Below are the code and all the weights of a small trained network. Each question names an input and a target symbol and asks about switching units off, where a switched-off unit gives its printed mean instead of its output.

import numpy as np


def w(rows, s, z=0):
    codes = np.array(rows[::2]) - 128.0
    scale = np.full(codes.shape[1], s)
    scale[-1] = z or s
    return codes * scale


def norm(h):
    return h / np.sqrt((h * h).mean(-1, keepdims=True) + 1e-5)


def f(y):
    return y / 2 * (1 + np.tanh(0.7978845608 * (y + 0.044715 * y**3)))


def softmax(a):
    e = np.exp(a - a.max(-1, keepdims=True))
    return e / e.sum(-1, keepdims=True)


def log_softmax(a):
    a = a - a.max(-1, keepdims=True)
    return a - np.log(np.exp(a).sum(-1, keepdims=True))


def net(x, mask):
    ids = ['ΓΞΣΦΩβεηθπτ'.index(c) for c in x.split()]
    T = len(ids)
    res = E[ids] + P[:T]
    q, k, v = (norm(res) @ M[0].T for M in (Q, K, V))
    z = softmax(np.where(np.tri(T) > 0, q @ k.T / 3**0.5, -1e9)) @ v
    res = res + np.where(mask[0], z, O[0][:, -1]) @ O[0][:, :-1]
    y = f(norm(res) @ A[0][:, :-1].T + A[0][:, -1])
    res = res + np.where(mask[1:17], y, B[0][:, -1]) @ B[0][:, :-1]
    return log_softmax(norm(res)[-1] @ U[:, :-1].T + U[:, -1])


Q, K, V, O, A, B = {}, {}, {}, {}, {}, {}
E = w([
[108,209,131,115,72,64,169],'Γ',
[205,238,112,117,156,95,168],'Ξ',
[197,102,7,114,130,108,122],'Σ',
[95,144,3,114,122,123,159],'Φ',
[193,81,59,125,168,154,202],'Ω',
[213,63,150,67,114,119,157],'β',
[87,160,168,53,117,151,44],'ε',
[142,74,186,75,129,149,197],'η',
[38,129,112,130,86,111,201],'θ',
[118,185,21,122,159,132,185],'π',
[57,108,208,115,132,142,187],'τ',
],0.0062)
P = w([
[89,88,150,94,205,2,146],'0',
[93,104,128,76,154,53,151],'1',
[104,116,125,79,134,83,155],'2',
[111,120,122,85,117,100,158],'3',
[120,125,123,97,106,117,149],'4',
[125,130,122,114,100,134,150],'5',
[129,132,128,130,92,150,142],'6',
[137,137,128,145,83,165,141],'7',
[139,141,130,156,65,179,139],'8',
[149,156,129,130,36,195,151],'9',
],0.0067)
Q[0] = w([
[126,153,99,187,123,35,180],'head 0',
[131,255,92,5,75,173,139],'head 0',
[59,104,81,240,207,88,38],'head 0',
],0.0096)
K[0] = w([
[86,72,124,78,165,154,82],'head 0',
[156,96,140,172,26,249,164],'head 0',
[116,82,149,48,197,18,167],'head 0',
],0.011)
V[0] = w([
[95,247,68,140,206,105,140],'head 0',
[102,88,189,161,137,93,254],'head 0',
[116,21,22,169,61,97,109],'head 0',
],0.0094)
O[0] = w([
[169,188,172,143,93,171,185,140],'head 0',
[134,61,113,222,93,160,90,253],'head 0',
[85,161,150,174,255,147,84,35],'head 0',
],0.0074,0.0017)
A[0] = w([
[152,148,161,184,121,134,32,40],'neuron 0',
[153,120,113,180,165,136,144,88],'neuron 1',
[66,148,174,129,180,134,154,60],'neuron 2',
[182,143,111,156,97,177,97,190],'neuron 3',
[94,132,75,136,171,101,111,253],'neuron 4',
[136,134,217,114,176,162,158,168],'neuron 5',
[114,119,43,135,168,124,212,57],'neuron 6',
[251,125,89,131,169,117,135,68],'neuron 7',
[160,135,68,125,128,110,93,139],'neuron 8',
[171,79,108,85,198,207,151,104],'neuron 9',
[139,167,144,152,139,176,158,204],'neuron 10',
[136,184,99,153,139,66,133,87],'neuron 11',
[36,139,168,129,104,143,144,112],'neuron 12',
[104,81,231,114,124,136,120,74],'neuron 13',
[112,179,136,107,140,109,98,50],'neuron 14',
[214,150,154,130,135,102,79,92],'neuron 15',
],0.014,0.0028)
B[0] = w([
[97,144,251,125,143,147,128,158],'neuron 0',
[128,139,149,202,179,164,164,180],'neuron 1',
[70,97,65,95,115,162,178,177],'neuron 2',
[128,89,151,121,98,108,186,217],'neuron 3',
[97,121,79,168,54,86,94,254],'neuron 4',
[232,107,78,152,127,155,119,186],'neuron 5',
[138,138,127,74,222,150,157,227],'neuron 6',
[151,173,147,182,137,57,70,201],'neuron 7',
[200,137,136,107,126,135,132,178],'neuron 8',
[66,82,194,105,79,116,130,200],'neuron 9',
[160,187,132,145,84,119,173,223],'neuron 10',
[82,119,63,89,115,100,144,176],'neuron 11',
[72,168,169,124,130,80,130,212],'neuron 12',
[151,124,88,99,194,102,151,193],'neuron 13',
[107,146,151,115,95,150,115,170],'neuron 14',
[99,189,77,153,121,89,108,130],'neuron 15',
],0.019,0.0038)
U = w([
[121,110,106,154,164,33,200,253],'Γ',
[111,156,164,112,24,140,127,215],'Ξ',
[66,124,35,144,148,222,140,40],'Σ',
[186,178,92,156,180,233,151,88],'Φ',
[33,167,172,187,171,156,113,21],'Ω',
[89,117,68,181,134,88,32,74],'β',
[120,174,145,2,160,109,74,158],'ε',
[190,50,137,160,122,117,50,105],'η',
[125,139,208,185,197,191,106,97],'θ',
[225,217,126,181,103,113,118,14],'π',
[174,17,135,116,145,189,136,44],'τ',
],0.0077,0.0051)

Each question gives the input, a string of symbols that net reads in full, and the target symbol t.
The units are the heads (3 rows each of Q, K, V and O) and the neurons (one row each of A and B). Each row of codes is followed by its name. A weight is (code - 128) times the scale printed after its matrix; where a second scale follows, it is the last column's (O, A, B and U).
mask holds one flag per unit, heads first, then neurons. A switched-off unit (its flag False) gives its mean, the last column of its rows in O or B, instead of its output. The means were averaged over made-up inputs and are rounded, as every weight is.
A unit's drop is (log p(t) with every unit on - log p(t) with that unit switched off) / (log p(t) with every unit on - log p(t) with every unit switched off).
The circuit of an input: a set's keep is (log p(t) with only the set's units on - log p(t) with every unit switched off) / (log p(t) with every unit on - log p(t) with every unit switched off). Starting from the 12 units with the biggest drops (on a tie, the unit counted first), units are removed one at a time, each time the one whose removal leaves the highest keep (on an exact tie, the one counted first), for as long as the keep stays at least 0.8.
units of the circuit, in order: the units of the circuit, biggest drop first
most important unit: the unit with the biggest drop
top k neurons: the k neurons with the biggest drops, biggest first
drop of u: that unit's drop, to one decimal
input ε Φ π, target Φ: most important unit -> head 0
input ε π Σ β ε, target β: units of the circuit, in order -> (head 0; neuron 4)
input Ξ ε Ω Ω, target θ: units of the circuit, in order -> (neuron 1; head 0)
input τ ε Σ Γ Ξ, target π: units of the circuit, in order -> (head 0; neuron 7)
input Γ Σ β Σ, target β: units of the circuit, in order -> (neuron 4; head 0)
input τ Γ ε Σ Ω β Σ η, target Σ: units of the circuit, in order -> (head 0; neuron 2)
input ε ε Ξ Ξ π Γ π Ω β Σ, target β: units of the circuit, in order -> (head 0; neuron 4)
input Ξ ε Ξ Γ ε Σ Ξ Σ ε Ω, target ε: units of the circuit, in order -> (head 0; neuron 6)
input ε Γ Σ Ω θ ε β, target ε: units of the circuit, in order -> (head 0; neuron 3)
input β ε θ, target ε: top 2 neurons -> (neuron 6; neuron 1)
input τ ε ε π ε θ θ ε ε ε, target ε: top 2 neurons -> (neuron 4; neuron 10)
input Σ β Σ Σ ε ε ε Ξ ε Σ, target ε: top 2 neurons -> (neuron 6; neuron 8)
input Γ Σ ε β, target ε: top 2 neurons -> (neuron 4; neuron 3)
input β Φ ε ε Ω, target ε: units of the circuit, in order -> (neuron 6)
input ε Σ Γ β β Φ θ, target Ω: drop of neuron 4 -> 0.0
input ε Φ ε Ξ π β, target π: drop of neuron 7 -> 0.1
input ε τ β, target η: drop of head 0 -> 0.3
